[128 = 0]

[146 129 139 162 112 146 116 111 144 139 147 143 126 169 142 132 125 130
 149 127 124 114 171 139 149 130 135 124  57 125 142  81 136 117  90 115
 230 119 134  97  89 110 185 153  93 111 109 148 139 114 121 152 108 134
 141 130 121 123 159  93 114 158 138 140 124 116 111 127 143 134 141 137
 108 137 125 112 149 145 145 144 147 157 115 102 143 124  95 102 115 133
 173 113 117 133 101  81 128 102 108 106  44 126 169 123 130 136 104 145
 103 114 138 159 135  93 105  41 118 145 113 100 124 121  79 144 107  80
 109 149 108 120 120 137 139] | reb
[126 127 131 159 102 129 133 128 128 140 155 140 109 142 141 133 160 130
 155 119 106 153 158 155 146 121 124 123  85 127 139  97 134 109 107 113
 131 130 130 123  75 127 165 142 104 145 120 153 124 121 144 126 121 130
 135 107 141 125 121 110 116 119 128 115 119 148 133 130 117 143 142 140
 125 143 121 130 117 120 125 138 132 130 119 131  91 106 122 106 103 131
 133 133 111 120 107 100 134 123 132 132 110 121 156 117 138 140 113 131
 108 151 134 150 164 127 119 116 123 134 127  90 112 115 106 126 104 115
 137 138 116 123 118 139 100] | reb
[115 133 141 151  94 138 130 140 131 127 165 132 117 148 152 132 156 144
 144  98 140 149 178 118 170 142 124 145 100 117 124 123 111 110 105 101
 110 124  87 130  79  93 166 126 112 143  98 149 120 133 148 126 120 113
 123 116 142 120 128 106 115 121 152 112 106 159 152 141 118 111 143 129
 144 145 127 115 135 147 140 135 145 138 144 142  93 113 108 119 100 117
 122 129 128 132 119 114 125 120 148 140 134 105 135 133 125 133  86 141
 109 114 135 135 150 128 118 115 114 113 114  86 142 108 109 136  92 142
 132 138 102 127 112 124 115] | reb
[132 130 127 176  96 145 130 119 128 129 157 133 111 142 146 130 149 132
 152 111 116 132 171 147 156 132 130 121  99 127 143  96 134 114 107 100
 146 127 133 104  80 117 175 153 120 119 122 144 131 137 137 135 115 120
 130 124 123 106 122 105 118 131 135 112 114 132 130 145 119 135 156 137
 118 141 126 114 128 140 142 127 139 143 117 118 108 113 115 110 110 131
 152 125 112 132 111 107 117 109 121 139  85 119 155 117 141 178 105 142
 117 150 143 144 150 127 118 106 120 129 126  90 105 124  94 119 104 102
 133 127 112 100 114 145 115] | vuguf
[123 139 118 172 106 137 116 119 138 124 130 145 106 142 147 158 147 122
 151 112 132 134 161 151 142 120 121 135 123 116 112 118 132 121 114 138
 130 132 125 131 130 141 143 114 135 139 125 142 127 132 137 119 133 122
 136  96 142 132 112 125 123 133 133 131 134 137 132 141 119 127 134 129
 123 124 130 127 126 137 127 146 119 124 119 155 104 126 124 110 141 120
 101 120 121 133 127 124 127 112 135 124 101 130 118 146 126 126 102 142
 109 123 120 130 146 124 125 140 120 138 126 103 136 120  95 148 136 120
 130 141 132 122 128 122 127] | vuguf
[119 137 135 173  92 159 126 114 145 135 156 136 110 148 157 129 142 125
 143 105 128 131 169 138 161 134 130 111  93 128 120 101 134 104 110 112
 133 121 128 110  72 108 154 142 120 126 108 141 132 128 133 131 116 122
 120 125 131 113 132 100 121 119 128 136 111 138 136 138 113 128 156 136
 131 137 124 116 119 137 131 136 140 136 120 122 105 116 119  99 117 123
 124 120 115 128 104  85 132 103 137 128  97 126 142 119 145 138 104 135
  98 140 146 146 150 130 109 117 121 164 113  85 135 126 111 126 107 102
 120 137 115 123 107 139 118] | reb
[145 127 130 162 103 130 115 123 130 135 155 146 103 145 131 137 152 118
 138 121 108 137 160 160 168 123 136 119 102  72 144 119 129 129  98  97
 146 124 164 123  84 121 158 141 114 127 126 149 130 129 137 130 119 131
 140 124 121 114 128 115 102 121 133 113 137 134 123 129 119 121 145 135
 106 131 117 118 123 144 145 143 131 138 127 126 115 115 102 103 117 116
 136 139 114 136 108 103 125 103 126 121  79 128 135 124 150 135 112 129
 121 148 139 113 149 132 115 111 135 135 118 100 107 126  86 122  98 107
 133 147 117 132 121 141 116] | reb
[143 147 127 168 104 144 131 120 132 133 143 139 113 145 138 139 139 135
 155 117 113 114 169 158 163 123 121 120 113 129 134 109 136 128 116 145
 149 136 126 118  97 123 172 149 115 120 135 150 127 136 135 125 128 123
 135 112 129 119 128 111 117 129  73 121 137 140 113 129 120 151 137 126
 113 134 120 127 123 136 153 140 121 140 115 126 110 120 115  91 120 119
 140 117 113 138 131  98 137 119 114 124  86  96 149 124 145 131 123 145
 112 155 139 144 149 125 125 101 114 148 126 104  95 131 115 123 111  96
 133 144 137 124 125 131 112] | vuguf
[114 139 131 146  92 152 130 142 138 127 152 123 115 144 157 119 136 141
 140 114 147 134 152 130 153 137 128 125 115 117 117 114 146 118 111 150
 103 103 136 117  95 141 135 126 115 130 127 148 123 110 113 124 123 130
 107 114 126 117 134 106 129 110 124 130 118 140 139 146 129 124 140 135
 118 143 132 112 129 134 135 146 137 128 113 123 110 117 138  98 124 126
 131 117 116 131 104  91 144 111 145 132 116 130 127 115 134 136 126 126
 139 192 132 142 138 136 134 121 107 147 124  90 148 127 134 110 124 121
 116 120 136  97 102 129 118] | domu
[111 143 124 166 113 153 135 131 158 139 130 134  86 136 149 120 114 109
 154 102 144 162 168 151 146 138 125 128 102 134 126 102 151 107 113 121
 152 108 126 118 108 136 138 124 109 123 126 128 129 129 129 128 122 134
 146 109 130 120 122 116 124 122 118 108 138 141 140 122 116 119 147 123
 116 137 100 139 121 143 128 137 144 141 111 131 117 130 113  98 121 124
 124 116 121 132 105 105 130 114 136 120  80 135 129 126 146 133 108 137
 133 139 135 147 151 134 118 124 118 159 120  99 103 132 105 130 100  92
 127 154 116 122 128 136 122] | vuguf
[116 129 137 161  70 252 134 115 141 166 149 144 124 140 152 131 149 139
 157 109 126 120 178 140 168 119 141 117 123 132 121  88 137 118 115 118
 127 132 140 125  71 111 163 165 121 123 113 168 124 137 126 118 117 119
 118 122 127 117 134  98 121 110 145 123 107 151 127 148 112 147 145 135
 103 130 142 113 116 141 135 136 135 137  81 126 113 116 140 103 118 115
 145 127 111 137 106  92 133 105 132 133  97 117 148 127 135 131 114 141
 113 169 139 148 164 130 113  89 115 139 116  85 118 120 102 128 119 120
 132 130 123 116 126 128 109] | domu
[146 136 132 147 112 138 118 123 141 125 121 151 109 146 140 137 140 138
 152 107 110 114 163 171 149 118 138 129  90 130 145  99 137 142 105 136
 164 125 132 110 119 127 158 145 107 114 126 143 136 116 134 133 127 123
 139 106 130 143 138 116 106 141 130 145 139 128 120 120 130 139 140 147
 107 143 121 120 137 147  99 142 135 135 117 110 114 120  97  98 132 167
 143 125 128 139 109 117 123 114 119 111  56 135 147 130 143 133 107 149
  97 113 129 153 136 123 115  74 146 148 114 101 107 128  84 121 106  78
 128 140 129 121 121 136 127] | reb
[124 127 128 155 104 133 120 153 122 125 166 136 139 146 152 134 150 127
 153 119 120 128 150 157 131 125 123 138 112 128 125  94 134 114 102 129
 143 123 134 113  94 115 166 136  97 129 114 148 122 124 130 127 116 137
 141 126 128 122 137 107 126 128 130 138 162 135 128 148 125 128 133 143
 122 138 130 115 111 129 132 136 129 132 121 121 101 112 111 105 100 133
 145 136 111 127  96  88 140 101 130 128 103 131 157 133 147 134 105 138
 122 127 143 146 146 130 115 107 122 128 122  92 110 123 114 121 102 107
 134 129 124 127 112 120 120] | reb
[144 133 134 162  85 128 130 113 159 155 159 141  99 157 162 138 137 114
 158 120 129 146 173 133 165 126 120 125  67 111 143 116 120 107 101  95
 140 132 142 119  54 121 176 137 131 136 105 161 141 144 110 148 106 108
 115 133 126 110 144  91 116  95 153 108 127 141 131 153 111 117 138 130
 124 124 133 105 114 149 131 150 149 137 145 139 119 122 123  99 124 112
 139 112 125 138 113 104 102 115 139 130  78 118 142 121 129 131 105 133
 118 140 148 147 140 132  98  96 117 128 118  85 109 130 106 136 115 104
 133 143 140 113 127 137 112] | reb
[125 143 131 171 115 142 135 122 155 145 137 122  78 138 131 127 123 108
 151 114 125 123 170 155 145 135 111 120 108 121 132 115 141 131 119 121
 146 132 120 122 110 138 134 130 126 141 132 123 134 154 127 133 112 124
 139 106 119 117 146  92 132 117 121  93 136 132 117 132 119 130 141 121
 121 134 112 123 127 163 132 131 148 139 123 129 136 127 117 105 124 115
 126 118 113 145 100  95 138 117 146 122  77 141 129 126 152 125 112 135
 110 148 131 129 140 123 121 113 117 144 131  38 114 138 110 127 100  99
 129 148  95 126 125 130 120] | vuguf
[142 129 140 173  87 118 115 118 129 136 169 158 130 154 157 141 182 143
 165 113 114 130 180 147 171 118 127 115  85 122 161 102 118 113  99 105
 147 132 129 120  56 106 194 148 106 122 101 148 124 115 156 125 119 117
 122 134 138 136 176 105 101 130 151 111 139 150 133 158 113 137 133 144
 130 132 142  98 125 131 133 164 133 135 118 129  88 100 102 104  90 124
 152 133 111 139 116 116 127  99 125 122  76 108 174 110 142 154 111 156
 110 118 145 158 164 133 112  89 115 112 116  75 127 119  67 119 103 109
 141 132 107 107 132 145 106] | loro
[133 124 135 148 120 115 124 138 141 118 174 132  96 137 156 143 137 129
 136 123 124 153 139 174 147 133 129 128 128 118 130 143 142 136  98 142
 130 130 136 131 115 124 133 117  82 139 115 144 114 139 129 119 100 140
 158 126 122 115 141 111 119 111 129 131 139 137 127 133 110 125 145 154
 123 133 105 122 112 186 123 148 132 138 129 125  97 120 121  99 130 135
 128 145 117 122 100  85 152  99 151 119  73 136 146 121 154 146 122 114
 118 144 143 133 142 124 122 128 105 130 104 103 133 131 124 126 115 102
 111 149 126 132 106 127 123] | reb
[125 120 126 159 111 156 128 118 145 139 121 143 114 144 141 135 133 117
 173 112 134 104 174 144 157 132 127 135  81 127 135  89 129 126 120 128
 138 142 119 116  94 123 163 169 127 123 114 140 132 135 123 132 114 115
 129 129 139 129 129  98 123 123 134 127 136 153 129 142 119 129 144 121
 130 138 123 113 126 132 129 135 143 148 134 132 116 116 108 120 117 120
 137 119 126 129 117 113 114 117 119 142  93 131 140 122 134 115 101 151
 112 152 137 138 135 126 111 101 121 131 128  95 123 116 101 136 131 113
 138 146 128 127 142 132 138] | vuguf
